[[119  81 105 124  98 104  72]
 [ 92 133  97 127 136  70 133]
 [ 88 119  93  85  83  67 132]
 [118 103 117 122  79 120  68]
 [ 92  99 120 102  88 138  83]
 [124 126  92 115 102  84 120]
 [105 117 118 115 117  80 142]
 [113 128 117 102 121 115 120]] out 119

[[ 93 142 108  78  83 102 131 112  80 118  72  62]
 [119  61  81  86 103  73  73  79 110  82  69  71]
 [ 92 143 137  62  56 123  93  90  66 137 103 124]
 [ 61  93 143  54  94  77  92  66  58 141 126 141]
 [ 75  92 143  92  92 109 130  96 116  70  97 101]
 [118 123 102 105  66 126 115  79  96  86  97 106]
 [112  51  70 130 123  66  52  70 105  96 120 104]] out 93

[[113  82  92 104  97  68 103  85  91  98]
 [ 69  86  94  96  90 110 108  97  85  92]
 [105 125 102 103 109 128  99 106  92  97]
 [ 91  98  94  98  88 101  98 102  81 109]
 [138  94  93  96  79  56 106  99  68  99]
 [ 83 102  98 106  92  91 106 121  93  93]
 [ 89  98  90  93 104 125  92 116 105  85]
 [ 95  96  97 118 108 103  96 103 101  81]] out 113

[[112  87  82 113 112  85 101 105]
 [142  79  84 114  92  59  97 130]
 [132  86  90 120 106  88  92 105]
 [136  89  91  96 109 113 106 117]
 [113  88  82 114 113  85 103 104]] out 112

[[ 96  95  93 137  96  92 105 100  75 148 101]
 [103  91  85 108  92 123  84 100  75 112  97]
 [ 98  95  95  79  90 137 100 104  75 117 107]
 [ 96  95  94 142  96  90 104 101  75 144 102]
 [ 99  92  95 119  97  99 107 101  75 133 101]
 [ 97  96  90  89  97 130  97 108  75 115 111]] out 96

[[106  99  92 100 100 100 101 107 104 142 102 100 102 100 100 107]
 [101 107  96 103 100 100  87  74  96 100  83 100 104  96 101 124]
 [115  95 103  94 100 100  85  97 100 100 102 100  93  95 133  96]
 [101 111  97  93  99 100  93  89  94 100 101 100  87 105 129 115]
 [ 99  83 104 120  99 100  91 100  78 100  94 100 105  91  99 120]
 [106 102 113  98  99 100 103  99 104 100 109 137 106  96 100 108]] out 106
---
array([[116, 121,  74,  86,  60, 108,  80],
       [ 95, 111, 118, 119, 140,  71, 120]]) → 108

array([[ 82, 127, 103, 115, 131, 112],
       [ 83, 109, 115, 145, 146, 113],
       [125, 139,  65,  71,  57,  62]]) → 146

array([[ 50,  83,  56,  60],
       [123,  80,  89, 128]]) → 56

array([[ 64,  99, 102,  59],
       [137,  99, 101, 143],
       [ 56, 112,  93,  58]]) → 101

array([[112,  86, 127, 104,  62,  49,  76],
       [115, 130,  99,  63, 116,  88, 112]]) → 49

array([[128, 148, 148, 142,  97, 121],
       [141,  93, 117,  81,  89,  87]]) → 97

array([[110, 127,  86, 142, 107,  73,  89],
       [ 84,  97, 124, 120, 126,  86, 112],
       [ 85, 134, 125,  98,  98,  96,  93]]) → 86
---
75 134 111 142 115 88 74
83 150 91 126 94 74 80
71 152 89 96 104 46 90
Answer: 89

76 96 94 150
103 91 98 82
104 94 100 86
Answer: 100

91 72 85 78 54 55 108
94 98 87 97 114 104 119
75 82 110 78 131 128 132
Answer: 110

95 104 89 104
89 107 96 125
83 94 104 143
Answer: 104

103 108 96 78
98 102 115 106
90 127 90 61
Answer: 90

56 109 108 82 113 103 99
81 101 103 92 102 100 98
67 113 113 82 116 106 96
Answer: 113

68 74 129 105
135 80 57 115
111 107 100 89
Answer: 100

84 95 127 78 151 51 106
100 103 134 86 115 91 117
108 95 104 66 85 106 93
Answer: 104

148 74 72 70 119 94 153
152 74 72 70 118 94 156
142 76 74 71 119 94 149
Answer: 74
---
[[107 108  93  52 102 104  90]
 [ 83 121  82 119 102 114 120]] yields 102

[[106 101 109  95  76 109]
 [106 108 102 117 140 101]] yields 95

[[105 114 122  56  96]
 [ 91  97 104  92 101]] yields 122

[[116  88 106  90  64]
 [122  57  46 128 106]] yields 106

[[140 109 119  91  60 106  75]
 [ 93  69 102 103  47  77 139]] yields 60

[[128 106 119 146]
 [126 107 118 146]] yields 106

[[154  74  72 146]
 [ 69 105 145  46]] yields 74
---
[[118 110 118  72  77  79 112 126 117]
 [ 98 149  77  96 122 108 137 114 125]
 [ 77  85 143 134 115 109 129  73  94]
 [118 113  77  80  95 102  81  78 104]
 [ 75 128 103 117 109  91  94 107 148]
 [117  52  88  55  86 105  94 128  51]
 [120 110  92  76 126 127  80  97 107]
 [ 61 133  89 144  90  60 124 117 125]
 [100  88  54  58 102  79  66 147  71]] -> 110

[[101  94  98 113 113 106  97  96]
 [ 64 101 115  74 103  97 133  60]
 [108 101  92  94  93  97  88 105]
 [108 101  97 100 100  97  98 105]
 [102 101  97  94  98  97  98 105]
 [117 101  78  81 105  97  98 126]
 [108 101  97  94 100  97  98 105]
 [151  85  61 104 128 100 103 124]
 [ 91 101 107  84 100  92 123  70]] -> 94

[[105 104  94 108  77 131 129 103  95 156  69 148]
 [ 89  98  79  69  70  97 132 109  61 126  89 116]
 [107 114 110  89 119  92 112 121  97  86 141  85]
 [101 111 109  80 120  77 113 124  89  75 149  75]
 [107 103 127 119 144  79  73 102 135  51 142  63]
 [106 113 112  91 124  87 108 121 100  80 145  79]
 [102 111 109  83 119  81 113 122  92  79 145  78]] -> 104

[[ 60 127 107  89  89  98 124 120  60]
 [113  92 108 105  80 103 122  82 124]
 [103  97  98 111  66  96 134  81 120]
 [ 83 111 123  70 107 118 109 125  82]
 [116  80 126  85 113 125  89 108 104]] -> 127

[[ 90  73 127  92 113 101  87 103  64 130 116  95  80]
 [142  70 114  96 115 103  73  92  80 114 111 111 113]
 [ 89 121  61  97 118  97 110 103  92 127  98 121  76]
 [ 71  99  97 117 124  84 109  96  80 123 119 102  83]
 [111  85  96  73  74 109  79 126  81 113 102 102 103]
 [113 104  81 103 100 119 115 106 123  91 140  87 123]
 [ 95  95  91 109 137 109 108  89  58  98 117 105  96]
 [ 60 117  94  98  83  91 101  97  95  90 134 107  93]
 [ 73 124 108  95 108  94 102  76  96  94  79 118  66]
 [ 85 112 109 119 117  94 110  66  83  81 139  95  91]
 [ 89  93  99 112 135 118 115  91  90  82 127 101 117]] -> 73

[[139  92  95  60  82 135 117  58 101]
 [128  87 104  62  81 128 105  75  93]
 [106  93 110  60  91 125  87 109  84]
 [110 148  46 116 140 107 154  57 147]
 [107  92 111  60  90 125  86 109  83]
 [ 75 122  97  85 120 110  86 134  98]
 [109  96 103  74  95 118  97  99  91]
 [137 109  76  82  98 130 134  49 120]
 [ 86 110 101  84 109 111  88 123  93]
 [ 61 152  69 112 153  92 112 125 123]] -> 92
